What each symbol does to the objects:
from | σ ξ π ψ θ ε γ
PQ | SD FZ - HB - - DT
QD | TP - - LS FZ - RR
JD | GL SZ BF HC FQ ZJ CR
MC | GM JB ZB CQ TD JP BZ
FH | - PH SD TJ - - DL
BD | TR HH SF MN TB BN LC
BN | FT DL CL ZS MB BD PH
TB | - - DH JG BD MB -
CP | ZP ZF QC GZ JP TD DG
FB | - FL GN - - TJ MQ
GL | JD CJ MS - FS - -
PG | FL - JJ - - DJ MR
TZ | - BG - GN - SD BR
LM | JP JF MN SF ZP GM DC
GN | FC DC FB TZ NZ ZQ JF
BZ | LJ HB DJ FZ LS JJ MC
FL | PG FB DC LC CT NF MN
FQ | FS ZS ZL DL JD MQ TJ
LS | GH SG MF QD BZ DG TD
MS | BF TD GL NT JB ZF SG
MN | MR MQ LM BD JG ZS FL
CQ | CL DT FT MC RR ZG FZ
ZN | PH - FZ DJ - - FT
MT | MB - RR CJ FT - -
BB | RR QT MB CD CL DH TP
SZ | CJ JD CD MB ZS JG RG
JN | BG - - JJ - FZ ZG
RR | BB NT MT TD CQ GZ QD
NZ | - PC - - GN NH GG
DG | PC - - - JJ LS CP
NT | QT RR - MS DT - -
RG | MF CR GH SN NF CT SZ
SN | - - TP RG PH - MB
LJ | BZ ZQ NF DD GH DC GM
JG | QC ZJ ZP TB MN SZ CT
FS | FQ ZB JB NC GL JH BP
GH | LS NH RG TP LJ PC CD
TL | - TP - NH SD - QT
JJ | DC FC PG JN DG BZ JP
MJ | BR ZG - SB - DT -
ZQ | HB LJ TJ SD NH GN ZL
TR | BD - ZG MR - FT -
SG | NH LS - - HB - MS
NC | DL FT DT FS - - -
JF | SB LM MQ BR GG ZL GN
DC | JJ GN FL BG PC LJ LM
MB | MT HC BB SZ BN TB SN
BF | MS CD JD QT ZL GG NH
ZL | JB GM FQ SQ BF JF ZQ
JP | LM SB MR ZG CP MC JJ
MR | MN JH JP TR QC ZB PG
HH | - BD BR MQ - DL -
ZG | SF MJ TR JP GZ CQ JN
ZP | CP GG JG DH LM CD PC
TP | QD TL SN GH DD GF BB
SB | JF JP JH MJ ZF JB FC
TJ | BP NF ZQ FH CR FB FQ
DL | NC BN SQ FQ HC HH FH
DJ | NF BP BZ ZN MF PG ZB
GM | MC ZL ZS CL CD LM LJ
CL | CQ SQ BN GM BB SF DD
CT | - - PC - FL RG JG
SD | PQ DD FH ZQ TL TZ SQ
CJ | SZ GL TD MT ZB QC MF
LC | - - BG FL - PH BD
QT | NT BB HC BF SQ NQ TL
HC | - MB QT JD DL - -
ZJ | - JG GG - MQ JD -
NQ | - DH - GG BR QT -
GZ | DH - - CP ZG RR -
ZS | ZB FQ GM BN SZ MN NF
MQ | JH MN JF HH ZJ FQ FB
PC | DG NZ CT GF DC GH ZP
HB | ZQ BZ BP PQ SG FC JB
BP | TJ DJ HB - - - FS
DD | FZ SD PH LJ TP BG CL
FZ | DD PQ ZN BZ QD JN CQ
CD | TD BF SZ BB GM ZP GH
MF | RG - LS - DJ - CJ
JB | ZL MC FS DT MS SB HB
FC | GN JJ - - - HB SB
QC | JG - CP - MR CJ -
ZF | GG CP - - SB MS -
PH | ZN FH DD NF SN LC BN
FT | BN NC CQ ZB MT TR ZN
JH | MQ MR SB - - FS -
SF | ZG BR BD LM DH CL BG
BG | JN TZ LC DC GF DD SF
NF | DJ TJ LJ PH RG FL ZS
TD | CD MS CJ RR MC CP LS
ZB | ZS FS MC FT CJ MR DJ
BR | MJ SF HH JF NQ SQ TZ
GG | ZF ZP ZJ NQ JF BF NZ
DH | GZ NQ TB ZP SF BB GF
GF | - - - PC BG TP DH
DT | SQ CQ NC JB NT MJ PQ
SQ | DT CL DL ZL QT BR SD
CR | - RG NH - TJ - JD
NH | SG GH CR TL ZQ NZ BF

In the rows, zero is written as 68.

The rows follow the links: the fewer symbols apart two objects are, the more alike their rows tend to be.

Each row is also shifted at random along 12 hidden directions that mean nothing.

Some objects, each with a row of numbers:
GG: [93,81,71,70,65,57,71,69,72,57,65,69,60,77,75,63,64,70,69,73,72,71,59,54,69,64,76,61,56,70,78,69,74,83,74,58,62,64,77,75,69]
MJ: [71,58,61,71,80,80,63,71,71,75,61,76,60,75,62,69,71,83,72,77,64,71,85,66,83,73,67,62,64,60,78,65,72,71,65,66,59,79,73,72,76]
MT: [75,64,60,82,70,76,69,80,75,51,65,69,55,68,73,72,66,62,65,72,62,70,74,71,74,95,58,81,41,65,66,53,70,64,54,78,48,46,81,67,62]
GM: [20,67,67,67,73,65,66,74,71,89,66,68,68,81,68,76,71,76,73,60,70,70,81,63,66,56,66,56,87,71,72,69,64,63,72,76,76,73,67,73,68]
JJ: [79,65,67,62,77,74,58,70,53,52,63,67,77,64,77,71,64,58,70,63,63,58,50,87,64,51,67,93,56,71,62,85,47,78,70,49,66,51,73,75,70]
LS: [83,80,52,73,81,53,68,74,66,72,64,73,59,85,72,77,62,63,77,61,73,91,80,41,74,78,64,50,70,70,74,73,67,80,65,73,60,58,75,76,64]
QC: [69,58,54,81,67,49,67,72,71,65,78,66,61,75,77,74,54,46,65,63,58,83,71,62,74,77,54,73,67,75,69,66,53,89,63,81,72,36,75,70,78]
BN: [73,82,65,83,86,58,59,74,76,59,69,77,54,79,97,74,55,56,53,65,62,85,75,58,64,69,66,57,80,66,68,66,50,68,68,57,70,73,75,63,63]
ZF: [98,74,71,51,39,68,67,51,67,45,83,66,69,48,57,59,75,67,91,65,82,60,52,65,61,77,80,58,72,64,80,74,80,73,70,69,71,76,51,70,66]
FH: [98,76,65,75,69,51,63,57,63,76,79,75,65,58,70,61,65,57,62,71,72,82,65,61,64,76,64,69,79,66,67,72,74,73,68,62,72,75,63,57,64]
FQ: [47,67,61,74,74,79,60,72,64,80,74,70,50,57,74,71,63,90,80,80,66,78,48,69,77,74,49,83,55,71,83,60,76,89,60,69,50,58,86,78,61]
SB: [37,77,65,70,70,70,82,60,72,84,58,54,63,54,55,59,72,65,75,73,80,72,85,65,80,83,82,73,81,79,66,75,70,74,64,72,77,37,62,62,79]
GH: [52,67,70,83,64,67,76,82,63,79,61,64,67,80,68,74,63,78,65,68,66,71,65,73,69,61,56,83,62,75,59,63,69,73,65,74,54,69,70,71,64]
BF: [84,78,70,56,70,101,61,65,65,61,69,68,55,57,83,66,69,82,87,76,73,67,50,79,67,58,64,66,63,65,82,73,52,80,69,55,62,82,78,79,55]
PC: [65,59,70,73,67,76,69,65,64,71,58,53,67,55,84,64,57,49,68,65,64,75,58,79,62,71,64,86,84,78,47,77,41,71,60,68,80,66,67,61,78]
DJ: [91,76,71,59,47,74,61,64,55,49,80,62,76,53,72,67,61,57,68,61,66,57,69,78,60,54,64,81,70,71,58,69,53,75,73,54,69,64,56,67,54]
DT: [87,73,56,75,71,55,67,68,75,77,61,76,61,85,66,65,60,62,59,75,64,76,94,52,81,68,62,59,68,66,76,70,68,75,73,65,71,70,69,65,65]
SZ: [94,99,76,70,76,69,74,64,67,62,75,63,59,58,81,68,69,66,65,58,86,71,61,66,56,57,81,70,87,74,64,77,52,72,71,47,77,78,60,68,57]
CR: [50,54,60,80,71,53,63,69,66,79,72,66,68,77,83,67,52,68,57,78,48,85,23,68,76,60,42,66,56,75,68,66,63,76,66,76,67,70,86,72,66]
NC: [73,64,59,67,74,70,66,61,65,85,74,73,61,51,53,66,74,84,70,72,74,73,50,69,76,71,62,72,75,63,75,72,81,70,65,65,71,95,61,61,64]
HB: [76,58,58,68,63,60,64,66,66,75,61,63,77,76,64,64,63,56,62,76,53,67,78,69,81,62,58,65,52,70,66,70,65,71,72,68,72,51,77,74,65]
GN: [39,71,70,72,75,70,64,71,70,50,58,67,61,78,81,67,66,79,76,78,68,75,61,57,70,79,73,58,56,69,75,59,73,67,66,71,44,60,84,77,76]
SN: [66,65,70,65,64,81,67,66,65,65,74,68,71,53,77,68,68,62,66,61,67,71,52,76,61,74,65,62,68,64,58,65,60,59,63,72,73,71,69,62,63]
FL: [75,55,70,60,73,63,69,72,64,90,70,66,77,63,48,71,77,76,69,62,70,64,72,63,66,66,74,61,57,67,63,63,93,71,64,71,68,75,70,73,77]
BD: [67,84,65,59,77,67,63,68,62,82,79,85,53,57,66,81,72,95,80,57,86,81,60,48,64,72,72,63,88,61,84,71,82,94,65,65,62,78,65,65,73]
DH: [66,69,70,65,53,69,76,73,74,77,65,74,62,74,64,74,68,77,72,64,68,67,82,56,69,76,70,60,63,62,71,61,78,83,65,80,66,51,71,63,74]
MN: [113,61,67,61,38,65,51,69,66,63,90,72,62,56,78,76,60,65,76,60,59,69,58,63,61,58,57,57,59,65,75,63,70,101,69,60,70,79,69,77,65]
NT: [91,61,65,75,74,68,70,59,69,58,61,66,72,70,68,57,67,52,58,75,64,62,65,79,68,68,68,80,77,68,64,76,54,47,70,62,78,88,58,58,65]
TJ: [50,71,73,46,95,54,62,54,48,71,82,75,87,70,60,69,83,63,81,64,85,61,76,66,52,61,72,71,86,64,85,78,72,54,80,71,68,56,56,77,64]
TP: [83,48,63,44,66,84,61,65,61,95,69,77,82,66,64,76,70,68,73,57,61,65,60,70,67,54,59,42,67,55,66,78,61,66,68,72,84,88,76,69,62]
FZ: [57,85,63,66,70,63,76,71,71,70,57,66,70,59,53,64,75,75,62,61,74,70,49,61,73,77,82,57,53,65,55,75,85,59,62,61,71,54,72,57,64]
NF: [78,71,66,67,75,46,62,64,62,62,78,65,75,62,75,69,70,39,72,59,67,76,69,64,54,91,65,71,60,73,67,70,72,66,62,73,68,21,73,69,64]
NQ: [103,97,71,64,91,72,65,65,66,41,70,86,48,71,81,69,79,85,88,70,93,80,71,49,60,90,86,61,72,57,95,72,79,79,68,58,42,66,73,74,66]
BP: [99,69,72,76,68,64,67,61,50,64,76,64,74,56,58,59,70,59,66,74,76,59,83,87,65,59,59,113,77,76,65,73,65,71,74,54,60,74,45,66,60]

From each start, follow one symbol. Which object do you reach?
Answers are names.
---
[87,38,64,58,68,74,65,68,59,73,69,66,79,64,45,70,81,70,84,62,68,59,67,77,66,75,62,72,62,63,66,70,80,59,61,81,63,89,60,75,76]
σ	PC
---
[43,66,62,55,69,76,74,59,59,72,79,63,64,41,52,72,75,71,95,56,92,64,64,71,61,94,61,95,88,72,75,71,72,70,56,89,63,49,50,68,64]
γ	MF
---
[80,73,67,76,77,63,68,77,71,65,65,81,62,89,78,75,66,63,67,63,71,74,85,60,63,76,64,69,63,62,77,65,66,71,67,73,58,62,75,68,61]
θ	CL
---
[74,56,63,65,73,61,72,70,82,69,55,67,78,82,58,67,71,58,53,63,59,59,67,66,71,68,74,49,60,63,61,69,72,35,67,75,82,86,66,62,69]
ε	GZ
---
[82,76,69,66,81,69,58,75,68,52,66,81,65,78,78,75,76,66,78,62,72,75,80,58,61,85,70,50,53,56,74,65,79,61,64,67,49,58,80,74,59]
ε	BG
---
[58,68,66,63,47,79,64,65,69,58,71,60,58,42,63,67,71,79,87,61,74,68,39,73,67,75,71,70,73,72,65,73,72,76,58,66,70,81,61,67,74]
ψ	ZG
---
[76,63,75,66,64,67,64,69,57,70,78,73,76,55,63,69,69,74,60,61,64,60,46,78,60,60,68,82,62,64,61,72,74,76,69,59,67,61,67,62,72]
ε	PH
---
[53,74,70,67,50,57,74,71,75,68,74,61,71,69,72,70,59,65,62,62,62,73,50,56,65,69,69,46,59,72,55,58,74,64,66,79,74,60,74,68,63]
π	GH
---
[69,80,66,61,65,72,70,68,68,70,76,59,72,46,50,67,78,74,71,59,76,58,51,75,69,62,76,72,61,71,64,73,76,69,66,57,76,58,63,69,59]
π	MC
---
[87,107,68,83,67,48,74,57,71,63,67,73,51,62,82,58,64,54,63,71,82,85,74,52,63,82,76,76,82,72,72,78,69,84,70,52,71,42,65,52,60]
ξ	CL
---
[64,86,76,70,57,85,73,66,78,54,74,65,56,60,90,69,63,64,62,64,72,74,85,64,62,71,83,49,96,68,58,59,45,67,67,66,77,74,61,57,72]
ψ	JG
---
[62,89,70,67,69,60,73,85,71,77,69,80,74,92,67,79,63,81,41,65,62,66,70,53,75,38,76,42,38,60,63,60,78,84,80,53,65,49,88,71,59]
σ	ZN
---
[71,90,66,65,80,59,69,64,66,79,68,84,60,75,71,69,68,78,70,69,79,80,82,49,70,65,78,65,78,62,83,78,73,94,74,59,69,47,71,65,74]
ψ	JF
---
[65,82,70,51,75,55,59,55,51,49,79,78,73,70,83,68,68,69,86,64,80,74,24,58,52,62,67,68,77,65,87,87,62,72,79,65,66,58,70,77,58]
ψ	TL
---
[67,73,76,69,62,63,73,69,67,66,72,70,64,75,69,75,70,75,78,60,82,66,75,62,58,62,72,69,84,70,75,68,71,75,71,73,64,86,55,72,74]
γ	PC
---
[65,69,75,49,59,63,60,73,58,75,86,77,75,69,53,82,71,95,75,58,76,52,56,62,57,40,60,72,66,63,84,65,86,79,78,63,60,91,58,78,56]
γ	NF
---
[70,65,62,64,68,84,66,68,72,65,58,61,62,65,70,64,62,83,68,78,61,64,32,76,80,54,63,65,53,69,70,73,59,65,68,60,70,93,78,76,61]
σ	BF
---
[74,72,73,78,73,76,68,65,70,67,58,58,62,64,83,59,62,59,61,78,62,69,67,83,70,55,70,84,66,76,64,77,48,79,71,49,76,63,75,69,75]
ψ	BR
